<114>: [ 22  -9  21   5  31   2   1  35 -27  -1  19]
<95>: [-19  -2 -15   7  46  18  -1  36 -26   1  19]
<142>: [-25  12 -17  19  -2 -19  12 -17  52 -22  -3]
<111>: [-17  -1 -14   7  47  19   1  35 -27  -1  19]
<92>: [-36  -9 -19  17  11 -25   1  34  47  14   9]
<125>: [-17  -1 -14   7  47  19   1  35 -27  -1 -16]
<38>: [ 22  -9  21   5  31   2  48 -27 -16  -4  13]
Table of tags by key:
[7] -> Q_224
[2] -> Q_163
[6] -> Q_117
[1] -> Q_579
[5] -> Q_491
[8] -> Q_273
key <125> 4:  => Q_224
[-25  12 -17  19  -2 -19  12 -17  52 -22  -3] => <142>
rest: [ 1 34 47 14] => [9]
[-19  -2 -15   7  46  18  -1  36 -26   1  19] => <95>
[-17  -1 -14   7  47  19   1  35 -27  -1 -16] => <125>

<144>: [  7  24  -3  -1   4   5  -1  -8   1   1 -14 -29   8  -1  -9   2   3   1
  -2  -5 -31  11  10  -3  -3  58   2  20 -27  -2   7  -1   6   2   7  -7
  10   3  16]
<181>: [-13  18   0   2  -7  -5   4 -16   5  -2  24  -5  -6   0   6   1  -1  -1
   1  -8  -9 -20   0 -22   3 -54   7 -30   5  -1   0   0  -4   0  -2  -2
 -35  -6   9]
<206>: [  7   3   1  -5   0   0  -3 -19   0  -4  -9 -14  11 -12 -11   7   3  -1
  -2   4 -17  -4   6  -5  -3  57  -2  21 -31   5  -3   0   2   3  -2   1
   3   8  26]
<79>: [ -8 -20   1   4  -1 -11   4   4   3   3  15  17   8  12  11  -1  -2  -3
   3   9 -13 -16  -1 -15   5 -38   2 -29  10   1 -29   0   1  -6   4   4
  -7   3   7]
<66>: [ -2 -44  13   5  -3  -9  -7  24 -11   3   0  19   3  28   7   4  -4  -2
   0  -2   2   2   0   4  -3 -21  -2  -6  12   3 -10   0  -4   7   1  11
  37 -15  -8]
<75>: [-10  31   5  -2  -1   0  -2 -23   9  -1   5 -11   0 -16   7  -6   3   2
   4  -8   3 -19  -7  -1   3 -32   3 -19   6  -7   6   2  -4  15  -1 -10
 -46  -3  16]
<198>: [  3 -33 -15  -2   0   4  -2   2  11   2 -10 -23 -10  -1  -8  -2   4   3
   3  -3  -5  12   1   1  -1  21   4  11 -27  -9  16  -4   0  15   0   0
  10  10 -36]
<71>: [  5  15   1  -4   1  14  -2 -15  -1  -2 -13 -24  10  -8  -8   6   3   1
  -2  -2 -30   2   8  -1  -3  57  -1  20 -33   0   5   0  -1  -1   4  -6
  12   4  24]
<129>: [ -4 -10  -3  -4   0   7  -2   1  11  -1 -17 -11 -16  -7  12  -7   7   1
   3  -7  -5   7  -4  -2   1  19  -1 -21  21  -7   9   1   4 -10  -5 -15
 -37   1  -7]
<85>: [-14  16   0   0  -1  -2   3 -15   6   3  22  -8  -3  -7   8   0   1   0
   0 -13   3 -18  -3 -14   4 -39   8 -29   8  -4   1   0  -6  12  -1  -5
 -40  -6   7]
<39>: [ -6  -8   1   3  -3  -4   4  -2   3   2  18  12   5   9  11  -1  -2  -2
   2   7 -21 -15  -1 -16   4 -53   2 -30   5   2 -25  -1  -1  -1   4   2
 -16   4   9]
<18>: [ -8 -13  -1   5   0  -5   5   2   3   3   7  15   7  12  11  -1  -2  -3
   2  10 -17 -15   0 -13   5 -53   2 -28   8   2 -29   0   2  -3   6   3
 -10   3   5]
Table of tags by key:
[31] -> Q_108
[2] -> Q_363
[16] -> Q_154
[3] -> Q_573
[-14] -> Q_569
[15] -> Q_150
key <206> 2:  => Q_573
present: [11  1 -2] => no
present: [11 -1 -2 -3  3] => yes
present: [12 37] => no
[-14  16   0   0  -1  -2   3 -15   6   3  22  -8  -3  -7   8   0   1   0
   0 -13   3 -18  -3 -14   4 -39   8 -29   8  -4   1   0  -6  12  -1  -5
 -40  -6   7] => <85>
[ -8 -13  -1   5   0  -5   5   2   3   3   7  15   7  12  11  -1  -2  -3
   2  10 -17 -15   0 -13   5 -53   2 -28   8   2 -29   0   2  -3   6   3
 -10   3   5] => <18>

<35>: [-28  -1  -2   8  28 -27 -25  13 -22 -12  49  23 -45 -36   6 -29   9  13
  49  22  -3  38  31  -8  19 -30  -2  29 -34 -41  31  20 -26 -42 -39 -38
 -17  31  25  -1  -2  35  23  16  50 -26 -25   4 -21 -50   5 -13 -21]
<97>: [-28  -1  -2   8  28 -27 -25  13 -22 -12  49  23 -45 -36   6 -29   9  13
  49  22  -3  39  31  -8  19 -30  -2  29 -34 -41  31  20 -26 -42 -39 -38
 -17  31  25  -1  -2  35  23  16  50 -26 -25  -2 -21 -50   5 -13  18]
<90>: [-28  -1  -2   8  28 -27 -25  13 -22 -12  49  23 -45 -36   6 -29   9  13
  49  22  -3  38 -31  -8  19 -30  -2  29 -34 -41  31  20 -26 -42 -39 -38
 -17  31  25  -1  -2  35  23  16  34 -29 -25  -2 -21 -50   5 -13  18]
rest: [38 31 -8] => [ 19 -30  -2  29 -34 -41  31  20 -26 -42 -39 -38 -17  31  25  -1  -2  35
  23  16  50 -26 -25   4 -21 -50   5 -13 -21]
Table of tags by key:
[-34] -> Q_595
[30] -> Q_653
[-31] -> Q_168
[-32] -> Q_812
[31] -> Q_477
key <97> 23:  => Q_477
[-28  -1  -2   8  28 -27 -25  13 -22 -12  49  23 -45 -36   6 -29   9  13
  49  22  -3  38 -31  -8  19 -30  -2  29 -34 -41  31  20 -26 -42 -39 -38
 -17  31  25  -1  -2  35  23  16  34 -29 -25  -2 -21 -50   5 -13  18] => <90>
[-28  -1  -2   8  28 -27 -25  13 -22 -12  49  23 -45 -36   6 -29   9  13
  49  22  -3  38  31  -8  19 -30  -2  29 -34 -41  31  20 -26 -42 -39 -38
 -17  31  25  -1  -2  35  23  16  50 -26 -25   4 -21 -50   5 -13 -21] => <35>
present: [ 29 -34 -41] => yes

<49>: [  2  11  14  -6   8  -8  -5   5   2  -3  -9  -6  27  21  -4   4  14  16
  11  -9   3   4 -11   4  -4   2   7   1  -3 -17  -2   1]
<87>: [  5  55  37 -42 -43 -35  -2   7  11  -8  -3 -28  16  44 -21  21  60  62
  19 -27  -5  20  -6   9 -34  10  14  15   7 -45  14   6]
<105>: [-16  21  32   7  29 -16  -3  -4  15   1 -35 -15  27  22  -4   7  13  21
  31 -29  12  10 -20   6  18  10  14  15   6 -37  -8   8]
<104>: [  2   8  12  -9 -10 -17  -5   0   3 -12  -4  -7  -7  21 -10   8  16   9
  -3  -7   0   6 -12  -7  -9   6  18   8   3  -4   5   4]
Table of tags by key:
[14] -> Q_993
[15] -> Q_783
[16] -> Q_556
[-17] -> Q_959
[17] -> Q_963
[-16] -> Q_323
key <104> 17:  => Q_556
rest: [10 14 15  6] => [-37  -8   8]
[  2   8  12  -9 -10 -17  -5   0   3 -12  -4  -7  -7  21 -10   8  16   9
  -3  -7   0   6 -12  -7  -9   6  18   8   3  -4   5   4] => <104>
rest: [27 22 -4] => [  7  13  21  31 -29  12  10 -20   6  18  10  14  15   6 -37  -8   8]

<207>: [-15  23 -40  27   7 -50 -23 -35   1]
<120>: [-15  23 -40  27   7 -44 -23 -35   1]
<67>: [-15  23 -35   8   7 -19 -23 -32   1]
<126>: [-15  25 -41  27   7 -50 -23 -35   1]
<204>: [-15  23 -38  17   7 -33 -23 -35   1]
<184>: [-15  30 -60  27   7 -50 -23 -38   1]
<179>: [-15  31 -46  27   7 -51 -23 -37   1]
<62>: [-15  24 -40  27   7 -50 -23 -35   1]
<170>: [-15  23 -40  27   7 -50 -25 -35   1]
<23>: [-15  23 -37  27   7 -50 -23 -35   1]
<121>: [-15  23 -34   3   7 -22 -23 -35   1]
present: [-35   1] => yes
present: [-37   2] => no
[-15  23 -38  17   7 -33 -23 -35   1] => <204>
rest: [ 23 -37  27] => [  7 -50 -23 -35   1]
rest: [-44 -23] => [-35   1]

<47>: [-22  52 -29  26]
<22>: [-22 -21 -29  25]
<54>: [-21  52 -29 -13]
tags:
[-13] -> Q_53
[-22] -> Q_654
[52] -> Q_489
[25] -> Q_977
[-14] -> Q_973
[26] -> Q_728
key <47> 4:  => Q_728
rest: [-22 -21 -29] => [25]
rest: [-22  52] => [-29  26]
[-21  52 -29 -13] => <54>
rest: [-22  52 -29] => [26]

<4>: [-10  16   5  19 -19]
<56>: [  9 -47  -5 -14   1]
<80>: [-14  -5  49  30 -25]
<61>: [  9 -47  -5 -13   1]
tags:
[-14] -> Q_965
[-10] -> Q_727
[-9] -> Q_921
[16] -> Q_62
[-15] -> Q_918
[17] -> Q_710
key <4> 1:  => Q_727
present: [-47  -5 -13] => yes
[-10  16   5  19 -19] => <4>
[-14  -5  49  30 -25] => <80>
[  9 -47  -5 -14   1] => <56>

